Below is a small trained network, with its code and all its weights. Each question gives an input and a class and asks what happens when units are switched off, that is, made to give their printed mean instead of their output.

import numpy as np


def w(rows, s, z=0):
    codes = np.array(rows[::2]) - 128.0
    scale = np.full(codes.shape[1], s)
    scale[-1] = z or s
    return codes * scale


def f(y):
    return y / 2 * (1 + np.tanh(0.7978845608 * (y + 0.044715 * y**3)))


def log_softmax(a):
    a = a - a.max(-1, keepdims=True)
    return a - np.log(np.exp(a).sum(-1, keepdims=True))


def net(x, mask):
    res = np.array(x, float).reshape(1, 8) / 4 @ E
    y = f(res @ A[0][:, :-1].T + A[0][:, -1])
    res = res + np.where(mask, y, B[0][:, -1]) @ B[0][:, :-1]
    return log_softmax(res[-1] @ U[:, :-1].T + U[:, -1])


A, B = {}, {}
E = w([
[123,79,29,108,150,122,210,151,57,246,193,135],'x0',
[139,136,137,129,137,131,131,124,120,136,123,127],'x1',
[124,122,123,123,125,125,126,131,137,125,127,129],'x2',
[253,75,138,237,78,180,77,173,149,136,169,183],'x3',
[105,204,178,105,120,81,183,178,202,179,181,217],'x4',
[137,131,115,123,135,122,134,141,138,120,118,125],'x5',
[142,135,137,124,136,129,133,127,122,136,118,127],'x6',
[136,140,119,131,133,128,131,132,125,122,123,131],'x7',
],0.013)
A[0] = w([
[72,192,187,90,123,112,149,127,174,113,120,160,151],'neuron 1',
[114,106,75,111,169,128,145,114,127,196,149,148,122],'neuron 2',
[179,133,170,144,110,126,130,167,193,163,176,218,19],'neuron 3',
[129,130,72,118,123,115,181,115,127,221,154,122,107],'neuron 4',
[54,215,166,80,110,117,190,137,155,156,134,183,81],'neuron 5',
[107,107,85,109,133,125,167,161,88,182,153,136,124],'neuron 6',
[79,119,100,77,134,139,113,75,62,95,80,55,255],'neuron 7',
[127,122,132,143,120,123,105,143,122,140,146,168,77],'neuron 8',
[152,54,8,128,128,137,183,141,60,244,163,137,98],'neuron 9',
[156,149,151,154,91,135,139,149,176,156,173,212,27],'neuron 10',
[205,54,96,178,95,149,64,125,91,117,128,145,113],'neuron 11',
],0.015,0.0068)
B[0] = w([
[129,122,134,88,172,125,11,125,122,180,166,132,200],'neuron 1',
[118,110,128,142,112,127,182,120,94,101,161,154,183],'neuron 2',
[97,126,93,141,123,126,118,111,103,153,34,98,188],'neuron 3',
[131,121,149,138,106,131,205,143,120,78,143,148,194],'neuron 4',
[151,138,167,125,130,130,142,135,158,90,238,154,214],'neuron 5',
[130,103,124,136,110,139,200,145,110,91,141,134,191],'neuron 6',
[90,131,94,143,116,122,136,127,119,162,2,107,219],'neuron 7',
[118,133,115,99,145,112,153,131,115,137,110,136,141],'neuron 8',
[104,166,86,96,160,100,159,116,159,249,190,100,254],'neuron 9',
[73,128,108,113,126,124,150,122,114,137,42,98,178],'neuron 10',
[233,124,137,153,121,144,78,130,155,124,196,121,209],'neuron 11',
],0.019,0.035)
U = w([
[68,115,140,148,140,149,65,105,92,93,2,104,254],'0',
[144,156,122,114,196,115,115,118,185,192,226,122,92],'1',
[62,127,57,149,127,113,208,116,82,167,79,89,86],'2',
[107,113,164,132,130,131,211,166,122,69,207,185,40],'3',
[214,87,176,209,117,200,63,125,173,50,133,130,137],'4',
],0.0083,0.0042)

Each question gives the input, the list of numbers given to net, and the class t.
The units are the neurons (one row each of A and B). Each row of codes is followed by its name. A weight is (code - 128) times the scale printed after its matrix; where a second scale follows, it is the last column's (A, B and U).
mask holds one flag per neuron, in row order. A switched-off neuron (its flag False) gives its mean, the last column of its row in B, instead of its output. The means were averaged over made-up inputs and are rounded, as every weight is.
A unit's drop is (log p(t) with every unit on - log p(t) with that unit switched off) / (log p(t) with every unit on - log p(t) with every unit switched off).
The circuit of an input: a set's keep is (log p(t) with only the set's units on - log p(t) with every unit switched off) / (log p(t) with every unit on - log p(t) with every unit switched off). Starting from all 11 units, units are removed one at a time, each time the one whose removal leaves the highest keep (on an exact tie, the one counted first), for as long as the keep stays at least 0.8.
circuit, biggest first: the units of the circuit, biggest drop first
most important unit: the unit with the biggest drop
k most important neurons: the k neurons with the biggest drops, biggest first
drop of u: that unit's drop, to one decimal
input [-5,1,-3,8,1,-2,-3,3], class 0: most important unit	neuron 3
input [-3,1,-2,3,1,0,-7,-8], class 0: circuit, biggest first	(neuron 9; neuron 5)
input [1,5,-6,-4,1,2,4,-8], class 3: 2 most important neurons	(neuron 9; neuron 3)
input [-6,0,7,0,-5,2,-8,7], class 0: 3 most important neurons	(neuron 5; neuron 7; neuron 9)
input [7,1,1,1,4,8,-5,-5], class 2: 2 most important neurons	(neuron 9; neuron 11)
input [4,-3,4,0,-4,-3,-3,1], class 2: 3 most important neurons	(neuron 5; neuron 1; neuron 7)
input [-2,-8,7,5,0,0,-8,-4], class 4: 2 most important neurons	(neuron 9; neuron 11)
input [3,8,2,0,-2,5,-3,2], class 2: 2 most important neurons	(neuron 5; neuron 1)
input [-7,5,5,1,-2,8,7,-6], class 4: 4 most important neurons	(neuron 9; neuron 3; neuron 10; neuron 7)
input [2,-2,4,-8,3,-8,0,6], class 3: 2 most important neurons	(neuron 9; neuron 5)
input [4,-2,0,1,5,-2,5,4], class 2: 3 most important neurons	(neuron 3; neuron 10; neuron 11)
input [6,-2,-1,0,2,-2,7,-7], class 3: 2 most important neurons	(neuron 7; neuron 4)
input [-5,6,1,2,-5,-6,-3,-4], class 4: 2 most important neurons	(neuron 9; neuron 11)
input [8,7,2,-3,1,-2,-2,6], class 3: 2 most important neurons	(neuron 4; neuron 6)
input [-8,-4,5,3,8,-1,-7,-6], class 0: most important unit	neuron 3
input [1,-7,1,-3,8,-8,5,-8], class 3: 2 most important neurons	(neuron 9; neuron 5)
input [3,-7,8,7,2,4,2,7], class 2: 2 most important neurons	(neuron 3; neuron 10)
input [-1,8,1,6,-3,-8,-1,-2], class 4: drop of neuron 9	0.5
input [-8,-8,-1,2,-6,5,-3,-8], class 4: drop of neuron 11	0.4
input [-8,1,-8,-5,-8,0,-1,8], class 0: drop of neuron 9	0.1
input [-7,-3,-8,7,-8,3,-7,-4], class 4: drop of neuron 9	0.0
input [7,4,-5,-4,2,7,-3,2], class 3: most important unit	neuron 4
